Below is a small trained network, with its code and all its weights. Each question gives an input and a class and asks what happens when units are switched off, that is, made to give their printed mean instead of their output.

import numpy as np


def w(rows, s, z=0):
    codes = np.array(rows[::2]) - 128.0
    scale = np.full(codes.shape[1], s)
    scale[-1] = z or s
    return codes * scale


def f(y):
    return np.maximum(y, 0)


def log_softmax(a):
    a = a - a.max(-1, keepdims=True)
    return a - np.log(np.exp(a).sum(-1, keepdims=True))


def net(x, mask):
    res = np.array(x, float).reshape(1, 8) / 4 @ E
    y = f(res @ A[0][:, :-1].T + A[0][:, -1])
    res = res + np.where(mask, y, B[0][:, -1]) @ B[0][:, :-1]
    return log_softmax(res[-1] @ U[:, :-1].T + U[:, -1])


A, B = {}, {}
E = w([
[123,143,132,129,152,120,136],'x0',
[113,144,129,118,155,133,142],'x1',
[250,48,60,156,238,203,193],'x2',
[120,130,111,129,108,145,127],'x3',
[38,24,41,113,176,17,112],'x4',
[121,162,126,125,160,113,160],'x5',
[146,136,141,141,136,91,166],'x6',
[116,133,130,127,151,139,104],'x7',
],0.013)
A[0] = w([
[124,164,71,80,113,163,148,131],'n1',
[23,52,21,158,160,11,104,47],'n2',
[113,127,127,125,116,139,120,9],'n3',
[53,35,66,89,122,64,161,17],'n4',
[44,199,180,116,62,62,86,147],'n5',
[38,173,211,78,57,71,106,136],'n6',
[201,62,50,136,181,190,172,91],'n7',
[177,234,247,165,75,221,138,2],'n8',
[165,139,108,82,128,105,130,164],'n9',
[254,81,22,122,213,169,143,169],'n10',
],0.0097,0.0035)
B[0] = w([
[111,103,171,133,117,149,107,140],'n1',
[217,196,192,52,103,183,67,253],'n2',
[184,113,127,140,134,84,171,130],'n3',
[177,147,184,102,94,160,100,210],'n4',
[110,72,104,238,160,146,195,243],'n5',
[68,33,135,197,155,67,159,244],'n6',
[109,118,124,187,142,107,133,221],'n7',
[179,137,195,6,134,166,78,247],'n8',
[125,117,157,150,66,174,148,139],'n9',
[64,78,83,163,132,60,172,247],'n10',
],0.011,0.021)
U = w([
[74,91,49,253,106,138,121,255],'0',
[173,178,145,19,83,163,85,1],'1',
],0.011,0.0031)

Each question gives the input, the list of numbers given to net, and the class t.
The units are the neurons (one row each of A and B). Each row of codes is followed by its name. A weight is (code - 128) times the scale printed after its matrix; where a second scale follows, it is the last column's (A, B and U).
mask holds one flag per neuron, in row order. A switched-off neuron (its flag False) gives its mean, the last column of its row in B, instead of its output. The means were averaged over made-up inputs and are rounded, as every weight is.
A unit's drop is (log p(t) with every unit on - log p(t) with that unit switched off) / (log p(t) with every unit on - log p(t) with every unit switched off).
The circuit of an input: a set's keep is (log p(t) with only the set's units on - log p(t) with every unit switched off) / (log p(t) with every unit on - log p(t) with every unit switched off). Starting from all 10 units, units are removed one at a time, each time the one whose removal leaves the highest keep (on an exact tie, the one counted first), for as long as the keep stays at least 0.8.
units of the circuit, in order: the units of the circuit, biggest drop first
k most important neurons: the k neurons with the biggest drops, biggest first
drop when u is switched off: that unit's drop, to one decimal
input [-4,0,-3,0,-3,-8,3,-7], class 0: 3 most important neurons -> (n2; n4; n6)
input [-6,8,-4,3,6,2,3,5], class 1: units of the circuit, in order -> (n2)
input [4,0,7,-7,-7,-2,2,-4], class 0: 4 most important neurons -> (n10; n2; n7; n4)
input [1,3,7,-5,-7,-2,-1,6], class 0: 3 most important neurons -> (n10; n2; n7)
input [7,0,-7,7,-7,6,-3,4], class 0: 3 most important neurons -> (n5; n6; n2)
input [6,7,-8,7,-7,4,-6,2], class 0: 3 most important neurons -> (n5; n6; n2)
input [-1,-3,-6,2,7,1,3,0], class 1: 2 most important neurons -> (n2; n4)
input [3,-2,3,0,4,-4,-6,5], class 1: drop when n6 is switched off -> 0.7
input [0,8,8,3,-7,-7,4,5], class 0: drop when n2 is switched off -> 1.4
input [7,-5,-6,6,-3,6,7,-6], class 0: drop when n8 is switched off -> 0.0
